Below is a small trained network, with its code and all its weights. Each question gives an input and a target symbol and asks what happens when units are switched off, that is, made to give their printed mean instead of their output.

import numpy as np


def w(rows, s, z=0):
    codes = np.array(rows[::2]) - 128.0
    scale = np.full(codes.shape[1], s)
    scale[-1] = z or s
    return codes * scale


def f(y):
    return y / 2 * (1 + np.tanh(0.7978845608 * (y + 0.044715 * y**3)))


def softmax(a):
    e = np.exp(a - a.max(-1, keepdims=True))
    return e / e.sum(-1, keepdims=True)


def log_softmax(a):
    a = a - a.max(-1, keepdims=True)
    return a - np.log(np.exp(a).sum(-1, keepdims=True))


def net(x, mask):
    ids = ['γδεζηθμξπφψω'.index(c) for c in x.split()]
    T = len(ids)
    res = E[ids] + P[:T]
    u = 0
    for l in range(2):
        r = res
        for j in range(3):
            rows = slice(3 * j, 3 * j + 3)
            q, k, v = (r @ M[l][rows].T for M in (Q, K, V))
            z = softmax(np.where(np.tri(T) > 0, q @ k.T / 3**0.5, -1e9)) @ v
            o = O[l][rows]
            res = res + np.where(mask[u + j], z, o[:, -1]) @ o[:, :-1]
        u += 3
        y = f(res @ A[l][:, :-1].T + A[l][:, -1])
        res = res + np.where(mask[u : u + 4], y, B[l][:, -1]) @ B[l][:, :-1]
        u += 4
    return log_softmax(res[-1] @ U[:, :-1].T + U[:, -1])


Q, K, V, O, A, B = {}, {}, {}, {}, {}, {}
E = w([
[198,125,146,59,80,127,188,111,178,181,139],'γ',
[191,85,138,160,166,127,75,81,148,254,162],'δ',
[100,178,116,179,201,167,144,146,191,221,159],'ε',
[171,159,145,99,178,185,165,75,82,91,60],'ζ',
[99,114,45,134,40,126,98,185,178,206,111],'η',
[159,174,95,163,138,155,173,118,222,121,189],'θ',
[165,119,105,123,176,188,139,207,118,197,171],'μ',
[169,204,201,180,83,147,98,157,128,68,97],'ξ',
[72,128,154,129,160,156,212,195,167,231,97],'π',
[65,88,191,179,115,159,176,91,85,115,101],'φ',
[79,171,172,77,129,140,63,76,76,74,191],'ψ',
[142,156,146,54,133,217,121,172,165,189,158],'ω',
],0.0097)
P = w([
[140,44,189,90,193,55,142,228,149,69,187],'0',
[103,215,178,90,136,191,153,109,192,229,137],'1',
[116,207,151,123,102,200,132,92,178,220,133],'2',
[133,196,135,133,71,205,123,81,152,208,124],'3',
[139,200,125,152,59,213,114,70,133,194,124],'4',
[157,198,114,162,53,226,112,67,108,181,118],'5',
[165,206,108,173,39,228,111,67,88,177,116],'6',
[173,200,115,185,28,239,98,64,73,170,114],'7',
[171,205,104,189,3,221,102,49,68,174,126],'8',
],0.0052)
Q[0] = w([
[108,104,123,109,159,95,133,129,146,108,175],'0.h0',
[151,142,162,117,157,160,142,111,135,160,174],'0.h0',
[132,100,110,130,132,98,122,134,128,108,141],'0.h0',
[152,148,132,138,87,163,118,109,104,140,141],'0.h1',
[104,107,160,119,134,89,118,119,89,36,114],'0.h1',
[160,163,121,159,85,187,128,110,114,149,166],'0.h1',
[63,68,169,134,176,76,140,126,94,12,104],'0.h2',
[118,98,187,118,214,73,141,130,109,5,93],'0.h2',
[152,132,108,173,89,189,156,126,153,232,102],'0.h2',
],0.014)
K[0] = w([
[142,164,119,139,114,191,176,87,146,161,110],'0.h0',
[159,170,224,179,169,192,166,42,69,99,182],'0.h0',
[113,156,81,122,77,162,130,120,139,161,81],'0.h0',
[133,108,151,116,148,90,113,128,74,55,97],'0.h1',
[118,87,120,83,130,82,126,186,208,176,233],'0.h1',
[118,114,170,142,147,97,120,114,60,28,85],'0.h1',
[115,68,89,101,159,82,168,195,243,216,163],'0.h2',
[160,108,119,94,186,104,161,178,254,195,157],'0.h2',
[135,137,137,212,61,209,143,72,3,77,61],'0.h2',
],0.0093)
V[0] = w([
[126,152,220,123,215,176,154,135,87,70,166],'0.h0',
[108,145,98,114,129,188,141,172,194,217,111],'0.h0',
[62,166,99,93,45,146,106,137,106,155,81],'0.h0',
[80,131,243,134,101,121,125,88,77,89,88],'0.h1',
[159,116,109,50,125,152,215,136,105,86,94],'0.h1',
[101,207,124,125,181,171,122,81,136,106,115],'0.h1',
[117,184,122,89,59,120,1,194,135,105,166],'0.h2',
[29,100,110,205,81,117,190,185,158,143,129],'0.h2',
[243,169,161,178,92,123,168,178,199,106,81],'0.h2',
],0.0083)
O[0] = w([
[89,69,97,152,134,185,152,190,208,134,119,164],'0.h0',
[146,196,182,100,153,189,135,133,74,142,154,253],'0.h0',
[115,150,102,104,79,140,110,96,32,162,100,149],'0.h0',
[57,51,170,153,73,173,113,108,120,173,70,224],'0.h1',
[142,82,80,56,128,171,216,118,107,100,80,96],'0.h1',
[93,159,81,171,154,187,114,108,119,154,97,194],'0.h1',
[77,161,125,56,118,124,11,178,168,123,135,194],'0.h2',
[93,182,146,191,28,90,191,203,121,130,176,97],'0.h2',
[224,178,161,149,102,117,131,169,167,89,2,112],'0.h2',
],0.0081,0.0036)
A[0] = w([
[141,46,27,126,197,170,129,95,127,173,58,253],'0.n0',
[192,212,139,118,106,118,203,107,162,44,141,58],'0.n1',
[137,149,254,56,134,138,146,73,98,17,146,246],'0.n2',
[97,65,160,196,112,139,156,72,115,106,64,193],'0.n3',
],0.0074,0.0015)
B[0] = w([
[116,191,148,89,85,116,162,106,155,42,152,255],'0.n0',
[39,92,18,148,158,101,104,122,100,153,62,168],'0.n1',
[105,61,111,74,112,164,169,162,255,187,167,166],'0.n2',
[205,158,60,120,108,146,133,167,143,156,179,205],'0.n3',
],0.0078,0.0059)
Q[1] = w([
[162,83,107,160,142,7,151,201,69,100,139],'1.h0',
[73,201,152,126,77,251,67,22,197,162,95],'1.h0',
[109,77,142,240,67,179,143,73,127,137,133],'1.h0',
[105,2,150,160,215,99,81,111,84,6,123],'1.h1',
[143,219,118,102,89,172,137,123,140,184,138],'1.h1',
[114,35,142,158,190,99,114,134,118,36,115],'1.h1',
[119,72,145,149,165,39,151,156,90,69,100],'1.h2',
[102,173,68,99,56,214,102,127,173,172,148],'1.h2',
[108,95,181,148,88,110,97,143,140,90,29],'1.h2',
],0.0063)
K[1] = w([
[67,199,173,128,107,138,189,108,76,226,58],'1.h0',
[183,57,67,139,100,85,57,153,180,7,206],'1.h0',
[86,29,217,158,147,16,174,189,162,97,152],'1.h0',
[110,210,98,125,105,249,115,21,117,228,83],'1.h1',
[86,73,182,123,140,91,123,166,122,94,141],'1.h1',
[165,195,77,130,107,168,125,76,124,195,120],'1.h1',
[147,157,96,118,117,176,122,49,121,236,110],'1.h2',
[117,52,143,113,150,83,166,224,180,2,125],'1.h2',
[50,140,71,53,72,235,151,168,144,150,90],'1.h2',
],0.0059)
V[1] = w([
[158,144,183,125,96,255,99,186,140,201,86],'1.h0',
[156,91,88,152,95,161,210,165,83,177,207],'1.h0',
[170,117,124,216,126,52,149,182,138,144,72],'1.h0',
[117,62,118,146,225,153,179,125,142,121,91],'1.h1',
[134,141,72,130,120,219,62,55,164,125,105],'1.h1',
[84,153,168,248,120,161,127,48,134,167,157],'1.h1',
[205,155,212,125,190,140,82,135,149,93,210],'1.h2',
[173,44,160,73,98,83,122,60,152,223,128],'1.h2',
[60,139,80,120,152,186,50,161,144,164,154],'1.h2',
],0.006)
O[1] = w([
[195,65,86,80,34,63,145,214,50,99,175,116],'1.h0',
[177,86,58,20,167,182,114,113,141,180,107,175],'1.h0',
[126,213,176,39,130,73,107,178,154,175,150,130],'1.h0',
[242,158,135,200,140,125,175,174,135,154,150,122],'1.h1',
[181,233,53,89,162,84,94,98,96,101,82,27],'1.h1',
[94,195,71,141,68,107,151,132,115,253,27,2],'1.h1',
[132,129,147,112,87,207,79,218,117,62,55,149],'1.h2',
[197,42,184,153,126,53,35,75,138,105,73,114],'1.h2',
[99,111,31,146,212,132,73,201,119,121,165,200],'1.h2',
],0.0054,0.007)
A[1] = w([
[67,115,136,101,145,120,106,94,97,120,133,2],'1.n0',
[127,199,126,142,105,91,91,47,1,160,97,117],'1.n1',
[135,97,135,111,175,127,182,171,110,126,108,135],'1.n2',
[65,138,120,111,129,125,158,175,88,141,93,207],'1.n3',
],0.0096,0.0035)
B[1] = w([
[197,174,105,155,112,140,149,161,142,155,125,253],'1.n0',
[81,87,124,108,169,35,165,136,2,104,55,174],'1.n1',
[170,160,93,129,120,191,47,108,78,160,136,171],'1.n2',
[150,159,97,183,60,169,43,52,154,144,178,217],'1.n3',
],0.0077,0.0039)
U = w([
[135,106,131,128,122,161,134,172,220,122,168,254],'γ',
[173,183,111,151,94,158,79,80,93,153,138,134],'δ',
[171,124,89,108,161,137,93,151,2,113,117,119],'ε',
[140,132,199,151,117,124,95,162,152,128,10,124],'ζ',
[149,68,63,69,125,94,157,137,157,194,74,40],'η',
[113,221,143,138,206,98,170,149,121,162,130,11],'θ',
[145,163,123,95,117,139,197,87,118,70,94,46],'μ',
[96,111,41,193,166,96,131,118,154,105,90,123],'ξ',
[107,73,153,196,83,140,216,132,91,176,141,105],'π',
[185,101,177,141,195,71,111,87,116,136,154,86],'φ',
[125,178,126,102,68,41,138,179,125,85,162,76],'ψ',
[26,94,145,81,138,138,85,75,115,111,157,193],'ω',
],0.0065,0.0037)

Each question gives the input, a string of symbols that net reads in full, and the target symbol t.
The units are the heads (3 rows each of Q, K, V and O) and the neurons (one row each of A and B). Each row of codes is followed by its name. A weight is (code - 128) times the scale printed after its matrix; where a second scale follows, it is the last column's (O, A, B and U).
mask holds one flag per unit, layer by layer, with each layer's heads first. A switched-off unit (its flag False) gives its mean, the last column of its rows in O or B, instead of its output. The means were averaged over made-up inputs and are rounded, as every weight is.
A unit's drop is (log p(t) with every unit on - log p(t) with that unit switched off) / (log p(t) with every unit on - log p(t) with every unit switched off).
The circuit of an input: a set's keep is (log p(t) with only the set's units on - log p(t) with every unit switched off) / (log p(t) with every unit on - log p(t) with every unit switched off). Starting from the 12 units with the biggest drops (on a tie, the unit counted first), units are removed one at a time, each time the one whose removal leaves the highest keep (on an exact tie, the one counted first), for as long as the keep stays at least 0.8.
circuit, biggest first: the units of the circuit, biggest drop first
unit that matters most: the unit with the biggest drop
top k neurons: the k neurons with the biggest drops, biggest first
k most important neurons of layer l: the k neurons of layer l with the biggest drops, biggest first
heads that matter: for each layer, one digit per head in row order, 1 if its drop is at least 0.15 and else 0, layers parted by /
input δ η θ η δ ζ, target μ: unit that matters most	0.h2
input ε η ψ φ ξ η, target δ: heads that matter	110 / 011
input φ ψ δ η γ γ, target η: top 2 neurons	[0.n3 1.n3]
input φ ψ ξ ψ η η, target η: heads that matter	111 / 111
input μ δ ψ ω δ η ψ δ μ, target ω: heads that matter	011 / 000
input μ π γ δ ξ η φ η ψ, target γ: circuit, biggest first	[0.n2 1.h1 0.h1 1.h2]
input ω ζ η η ω η ξ η, target ε: circuit, biggest first	[0.h0 0.n2 1.n1]
input δ π δ ω δ ξ η φ, target ζ: heads that matter	110 / 001
input ξ ψ θ γ ζ η, target ψ: circuit, biggest first	[1.h0 0.n0 0.h2 0.h0]
input ω δ ψ δ γ ψ δ ψ, target ε: heads that matter	111 / 110
input μ η ω γ ε ζ, target γ: circuit, biggest first	[0.n2 0.h0]
input η η γ δ θ ψ ζ, target ω: circuit, biggest first	[1.h1 0.h1 0.h0]
input η ψ ε η η ψ δ η, target ω: heads that matter	011 / 010
input ε ψ μ η ζ δ φ μ, target δ: unit that matters most	1.n3
input μ μ η δ ψ, target γ: circuit, biggest first	[0.n2 0.h1 1.h1]
input ψ δ η γ ε δ η γ ξ, target ζ: heads that matter	001 / 000
input δ φ ψ θ π μ ψ γ, target ζ: circuit, biggest first	[1.h2 0.h1 0.h0]
input φ η η ψ η δ, target η: heads that matter	111 / 110
input ε ψ ψ, target δ: heads that matter	111 / 011
input δ η θ γ γ γ, target η: circuit, biggest first	[0.n1 0.h2 0.h1 0.n2]
input ψ η θ η, target ω: circuit, biggest first	[0.h2]
input π ξ θ ψ μ, target π: heads that matter	011 / 111
input π η π π η π, target δ: 2 most important neurons of layer 1	[1.n3 1.n2]
input ξ θ ψ η θ φ ω θ η, target ψ: circuit, biggest first	[1.h0 0.h2 0.h0]
input η φ θ ψ η μ, target ω: circuit, biggest first	[0.h2 1.h1]
input π ψ ψ η, target π: heads that matter	011 / 111
input μ φ π η ζ, target γ: heads that matter	110 / 010
input γ η φ ψ η φ γ η, target π: circuit, biggest first	[0.h2]
